Here is a tiny trained network, its code and every weight. The questions are about switching its units off for an input and a class, where a switched-off unit gives its printed mean instead of its output.

import numpy as np


def w(rows, s, z=0):
    codes = np.array(rows[::2]) - 128.0
    scale = np.full(codes.shape[1], s)
    scale[-1] = z or s
    return codes * scale


def f(y):
    return y / 2 * (1 + np.tanh(0.7978845608 * (y + 0.044715 * y**3)))


def log_softmax(a):
    a = a - a.max(-1, keepdims=True)
    return a - np.log(np.exp(a).sum(-1, keepdims=True))


def net(x, mask):
    res = np.array(x, float).reshape(1, 7) / 4 @ E
    y = f(res @ A[0][:, :-1].T + A[0][:, -1])
    res = res + np.where(mask, y, B[0][:, -1]) @ B[0][:, :-1]
    return log_softmax(res[-1] @ U[:, :-1].T + U[:, -1])


A, B = {}, {}
E = w([
[135,95,97,144,185,201,132,201,99,168,54],'x0',
[142,87,45,116,16,103,180,119,132,158,90],'x1',
[170,89,214,207,41,185,122,172,133,171,203],'x2',
[131,140,121,127,126,135,128,128,132,128,127],'x3',
[255,99,130,62,194,144,210,132,141,114,188],'x4',
[140,125,85,192,190,82,114,73,109,239,167],'x5',
[145,141,186,213,153,101,202,107,195,106,45],'x6',
],0.0068)
A[0] = w([
[162,116,154,177,91,167,107,138,127,139,152,72],'neuron 1',
[147,109,134,152,208,199,165,207,92,170,74,127],'neuron 2',
[227,106,140,88,168,123,181,114,115,114,157,41],'neuron 3',
[148,171,93,179,147,118,124,106,141,213,150,82],'neuron 4',
[230,136,132,81,161,132,188,128,158,144,183,31],'neuron 5',
[144,161,169,123,103,44,147,68,166,102,204,90],'neuron 6',
[135,122,140,123,101,128,132,179,127,69,116,77],'neuron 7',
[109,115,109,62,106,149,75,145,52,130,180,43],'neuron 8',
[108,130,158,90,86,166,134,201,154,57,91,73],'neuron 9',
[120,148,96,180,148,105,128,108,120,198,152,87],'neuron 10',
[103,161,144,89,76,172,144,171,155,35,98,67],'neuron 11',
[149,166,165,216,154,97,204,111,193,105,37,78],'neuron 12',
[146,124,162,150,97,150,119,150,137,160,155,71],'neuron 13',
[2,173,144,192,76,106,40,121,118,152,83,8],'neuron 14',
[131,96,85,104,33,86,186,100,140,161,88,105],'neuron 15',
[151,84,65,129,56,96,171,138,146,162,103,61],'neuron 16',
[139,123,161,114,97,48,115,75,132,97,158,70],'neuron 17',
[97,152,79,67,185,92,144,87,127,86,52,32],'neuron 18',
[141,114,182,192,128,113,195,118,177,113,88,98],'neuron 19',
[116,110,115,172,168,93,129,95,115,183,143,81],'neuron 20',
[154,116,102,171,152,77,101,113,125,191,149,72],'neuron 21',
[119,103,169,198,78,169,121,154,127,138,164,80],'neuron 22',
[149,68,95,147,165,160,108,207,106,166,54,84],'neuron 23',
[110,169,205,135,221,156,75,134,158,120,156,63],'neuron 24',
[144,87,66,134,89,168,173,138,140,169,86,101],'neuron 25',
[200,87,196,170,79,163,143,164,143,160,159,77],'neuron 26',
],0.0086,0.011)
B[0] = w([
[79,170,71,62,172,84,181,122,122,143,136,152],'neuron 1',
[110,167,152,157,13,126,101,71,175,81,142,255],'neuron 2',
[85,40,82,168,101,204,186,201,152,102,75,189],'neuron 3',
[180,92,182,45,139,113,135,72,110,144,83,176],'neuron 4',
[77,46,109,158,119,222,161,182,132,72,60,194],'neuron 5',
[70,174,134,148,16,175,99,64,163,87,103,208],'neuron 6',
[123,110,154,106,145,111,138,101,102,147,119,135],'neuron 7',
[149,87,89,82,97,132,67,145,78,175,189,172],'neuron 8',
[172,80,200,90,163,113,139,34,101,181,118,195],'neuron 9',
[165,69,186,82,147,104,139,85,126,146,122,177],'neuron 10',
[213,54,200,101,177,90,154,46,112,172,102,198],'neuron 11',
[141,83,58,57,91,167,44,180,56,166,213,254],'neuron 12',
[64,140,81,80,175,96,161,114,126,109,148,138],'neuron 13',
[100,26,77,162,127,254,225,232,176,54,64,243],'neuron 14',
[147,189,194,208,214,145,100,176,69,67,168,246],'neuron 15',
[117,171,169,148,209,170,126,147,67,43,169,176],'neuron 16',
[94,155,143,142,75,151,130,78,154,121,138,152],'neuron 17',
[52,216,61,81,174,42,200,153,184,207,154,207],'neuron 18',
[131,88,77,88,109,128,61,135,86,167,183,212],'neuron 19',
[170,101,183,89,138,111,163,59,117,147,117,167],'neuron 20',
[133,70,183,60,154,105,148,75,129,127,108,162],'neuron 21',
[93,173,53,90,207,39,181,129,164,177,130,191],'neuron 22',
[69,168,142,110,40,148,132,41,169,72,167,183],'neuron 23',
[140,195,182,200,204,143,130,168,34,63,174,192],'neuron 24',
[112,165,184,182,144,132,88,124,108,94,132,181],'neuron 25',
[69,200,60,92,186,50,169,144,165,189,100,219],'neuron 26',
],0.0081,0.0047)
U = w([
[90,16,92,165,122,188,215,195,162,109,62,115],'0',
[67,209,65,89,170,36,191,137,170,189,123,104],'1',
[186,43,230,94,145,87,145,38,121,174,86,102],'2',
[145,136,126,163,109,103,86,142,141,145,115,255],'3',
[129,75,68,85,88,142,2,159,74,170,206,98],'4',
[126,198,200,213,194,135,102,156,75,85,163,108],'5',
[69,181,147,152,15,138,100,40,184,103,126,91],'6',
],0.009,0.022)

Each question gives the input, the list of numbers given to net, and the class t.
The units are the neurons (one row each of A and B). Each row of codes is followed by its name. A weight is (code - 128) times the scale printed after its matrix; where a second scale follows, it is the last column's (A, B and U).
mask holds one flag per neuron, in row order. A switched-off neuron (its flag False) gives its mean, the last column of its row in B, instead of its output. The means were averaged over made-up inputs and are rounded, as every weight is.
A unit's drop is (log p(t) with every unit on - log p(t) with that unit switched off) / (log p(t) with every unit on - log p(t) with every unit switched off).
The circuit of an input: a set's keep is (log p(t) with only the set's units on - log p(t) with every unit switched off) / (log p(t) with every unit on - log p(t) with every unit switched off). Starting from the 12 units with the biggest drops (on a tie, the unit counted first), units are removed one at a time, each time the one whose removal leaves the highest keep (on an exact tie, the one counted first), for as long as the keep stays at least 0.8.
units of the circuit, in order: the units of the circuit, biggest drop first
top k neurons: the k neurons with the biggest drops, biggest first
drop when u is switched off: that unit's drop, to one decimal
input [-5,8,-7,5,6,5,-6], class 5: units of the circuit, in order	neuron 15; neuron 16
input [-7,8,-1,3,7,4,5], class 5: top 3 neurons	neuron 15; neuron 16; neuron 14
input [-6,-2,2,0,6,6,0], class 0: top neuron	neuron 5
input [8,5,-8,-1,7,-8,-3], class 1: top 2 neurons	neuron 18; neuron 14
input [5,8,-2,3,7,2,5], class 5: top 3 neurons	neuron 15; neuron 25; neuron 16
input [-1,-5,-5,0,-2,8,7], class 2: units of the circuit, in order	neuron 20; neuron 4
input [2,0,1,-5,8,8,-5], class 0: top 2 neurons	neuron 5; neuron 3
input [-2,2,7,4,5,-3,8], class 4: top 2 neurons	neuron 12; neuron 19
input [5,-6,4,-4,6,1,-2], class 0: top 4 neurons	neuron 3; neuron 5; neuron 15; neuron 25
input [5,-4,-1,3,2,-4,-1], class 6: units of the circuit, in order	neuron 2; neuron 23
input [4,4,-2,4,-2,2,5], class 4: top 2 neurons	neuron 12; neuron 19
input [3,-2,3,4,-4,5,2], class 2: units of the circuit, in order	neuron 4; neuron 10; neuron 20
input [1,8,-7,-1,4,0,1], class 5: units of the circuit, in order	neuron 15; neuron 16
input [-8,1,-4,3,5,-5,2], class 6: units of the circuit, in order	neuron 6
input [-1,1,7,4,-1,6,8], class 4: top 3 neurons	neuron 12; neuron 19; neuron 18
input [-8,2,8,4,-1,-2,-5], class 1: units of the circuit, in order	neuron 22; neuron 26
input [-8,7,-3,2,7,-2,1], class 6: top 2 neurons	neuron 6; neuron 14
input [7,1,-3,5,-2,-2,-4], class 6: units of the circuit, in order	neuron 23; neuron 2
input [4,6,6,2,3,-2,5], class 1: top 3 neurons	neuron 26; neuron 22; neuron 1
input [8,-6,-7,8,7,-8,-6], class 2: units of the circuit, in order	neuron 9
input [-8,-7,-6,7,-4,5,2], class 6: top 3 neurons	neuron 6; neuron 15; neuron 17
input [2,3,5,-2,4,0,7], class 4: units of the circuit, in order	neuron 12; neuron 19
input [-4,4,1,3,6,0,7], class 4: top 3 neurons	neuron 12; neuron 19; neuron 14
input [5,8,6,-2,3,-5,-1], class 5: units of the circuit, in order	neuron 15; neuron 25
input [-8,-1,7,-4,-8,-4,3], class 0: drop when neuron 14 is switched off	1.5
